Below are the code and all the weights of a small trained network. Each question names an input and a class and asks about switching units off, where a switched-off unit gives its printed mean instead of its output.

import numpy as np


def w(rows, s, z=0):
    codes = np.array(rows[::2]) - 128.0
    scale = np.full(codes.shape[1], s)
    scale[-1] = z or s
    return codes * scale


def norm(h):
    return h / np.sqrt((h * h).mean(-1, keepdims=True) + 1e-5)


def f(y):
    return y / 2 * (1 + np.tanh(0.7978845608 * (y + 0.044715 * y**3)))


def log_softmax(a):
    a = a - a.max(-1, keepdims=True)
    return a - np.log(np.exp(a).sum(-1, keepdims=True))


def net(x, mask):
    res = np.array(x, float).reshape(1, 3) / 4 @ E
    u = 0
    for l in range(4):
        y = f(norm(res) @ A[l][:, :-1].T + A[l][:, -1])
        res = res + np.where(mask[u : u + 7], y, B[l][:, -1]) @ B[l][:, :-1]
        u += 7
    return log_softmax(norm(res)[-1] @ U[:, :-1].T + U[:, -1])


A, B = {}, {}
E = w([
[210,123,77],'x0',
[93,89,39],'x1',
[131,255,87],'x2',
],0.0051)
A[0] = w([
[109,89,137,6],'L0N1',
[130,146,5,64],'L0N2',
[81,136,145,22],'L0N3',
[145,63,177,175],'L0N4',
[153,149,183,188],'L0N5',
[64,145,58,192],'L0N6',
[41,120,118,82],'L0N7',
],0.011,0.0011)
B[0] = w([
[134,83,126,133],'L0N1',
[201,132,81,254],'L0N2',
[145,189,130,135],'L0N3',
[2,100,57,199],'L0N4',
[125,131,185,169],'L0N5',
[69,97,46,215],'L0N6',
[117,112,94,171],'L0N7',
],0.007,0.0043)
A[1] = w([
[183,174,32,252],'L1N1',
[201,185,2,195],'L1N2',
[34,74,77,41],'L1N3',
[167,88,149,97],'L1N4',
[37,65,245,73],'L1N5',
[91,41,174,228],'L1N6',
[166,30,164,50],'L1N7',
],0.0065,0.0012)
B[1] = w([
[159,85,217,226],'L1N1',
[124,116,169,253],'L1N2',
[99,125,175,196],'L1N3',
[56,73,106,122],'L1N4',
[182,176,152,195],'L1N5',
[122,127,2,180],'L1N6',
[78,127,114,136],'L1N7',
],0.0064,0.0043)
A[2] = w([
[172,172,54,118],'L2N1',
[147,107,67,219],'L2N2',
[145,80,66,254],'L2N3',
[113,114,7,40],'L2N4',
[90,141,160,151],'L2N5',
[36,157,156,214],'L2N6',
[172,199,165,136],'L2N7',
],0.012,0.0026)
B[2] = w([
[55,121,101,175],'L2N1',
[65,66,180,216],'L2N2',
[103,25,111,255],'L2N3',
[47,190,110,246],'L2N4',
[241,183,29,150],'L2N5',
[253,121,93,217],'L2N6',
[24,126,234,206],'L2N7',
],0.006,0.0056)
A[3] = w([
[114,60,123,174],'L3N1',
[108,192,140,150],'L3N2',
[125,136,223,103],'L3N3',
[1,89,76,2],'L3N4',
[170,74,119,138],'L3N5',
[184,76,186,108],'L3N6',
[174,73,106,89],'L3N7',
],0.0097,0.0029)
B[3] = w([
[90,51,101,205],'L3N1',
[220,169,224,147],'L3N2',
[106,80,168,169],'L3N3',
[2,247,54,254],'L3N4',
[138,62,103,153],'L3N5',
[138,127,57,143],'L3N6',
[238,38,114,147],'L3N7',
],0.004,0.0059)
U = w([
[11,73,47,191],'0',
[108,162,135,2],'1',
[213,179,94,128],'2',
[172,39,123,135],'3',
[160,180,255,206],'4',
[112,148,139,15],'5',
],0.015,0.0077)

Each question gives the input, the list of numbers given to net, and the class t.
The units are the neurons (one row each of A and B). Each row of codes is followed by its name. A weight is (code - 128) times the scale printed after its matrix; where a second scale follows, it is the last column's (A, B and U).
mask holds one flag per neuron, layer by layer. A switched-off neuron (its flag False) gives its mean, the last column of its row in B, instead of its output. The means were averaged over made-up inputs and are rounded, as every weight is.
A unit's drop is (log p(t) with every unit on - log p(t) with that unit switched off) / (log p(t) with every unit on - log p(t) with every unit switched off).
The circuit of an input: a set's keep is (log p(t) with only the set's units on - log p(t) with every unit switched off) / (log p(t) with every unit on - log p(t) with every unit switched off). Starting from the 12 units with the biggest drops (on a tie, the unit counted first), units are removed one at a time, each time the one whose removal leaves the highest keep (on an exact tie, the one counted first), for as long as the keep stays at least 0.8.
units of the circuit, in order: the units of the circuit, biggest drop first
most important unit: the unit with the biggest drop
k most important neurons: the k neurons with the biggest drops, biggest first
k most important neurons of layer l: the k neurons of layer l with the biggest drops, biggest first
drop when u is switched off: that unit's drop, to one decimal
input [-3,-8,-8], class 3: most important unit	L1N5
input [-4,-2,-4], class 3: 2 most important neurons of layer 2	(L2N6 L2N7)
input [-8,0,-4], class 3: 3 most important neurons	(L2N6 L1N5 L0N6)
input [0,-6,-1], class 4: 2 most important neurons	(L1N5 L2N7)
input [6,-6,-7], class 0: 2 most important neurons	(L1N6 L0N4)
input [-8,-7,-6], class 2: 2 most important neurons	(L2N6 L1N5)
input [-4,2,5], class 2: 4 most important neurons	(L0N6 L1N6 L0N4 L1N1)
input [-7,-4,-1], class 4: 3 most important neurons of layer 0	(L0N6 L0N3 L0N5)
input [-4,-8,-5], class 2: 2 most important neurons	(L0N4 L1N6)
input [6,-7,-3], class 0: 2 most important neurons of layer 1	(L1N6 L1N1)
input [-8,3,6], class 2: 3 most important neurons	(L2N6 L0N4 L1N6)
input [-5,-7,-7], class 3: 2 most important neurons	(L2N4 L3N4)
input [-4,-2,-1], class 2: 2 most important neurons of layer 2	(L2N6 L2N5)
input [-3,0,2], class 2: most important unit	L0N2
input [-7,1,8], class 2: 2 most important neurons	(L2N6 L0N6)
input [-7,-2,6], class 4: 2 most important neurons	(L0N4 L2N7)
input [4,1,2], class 3: 2 most important neurons	(L1N1 L0N2)
input [-3,-8,-6], class 2: 2 most important neurons	(L0N4 L1N5)
input [-4,-6,-5], class 2: 2 most important neurons	(L1N5 L0N4)
input [7,-6,-6], class 0: units of the circuit, in order	(L0N4)
input [3,1,-1], class 3: drop when L1N1 is switched off	0.2
input [-7,-6,-6], class 2: drop when L1N5 is switched off	0.4
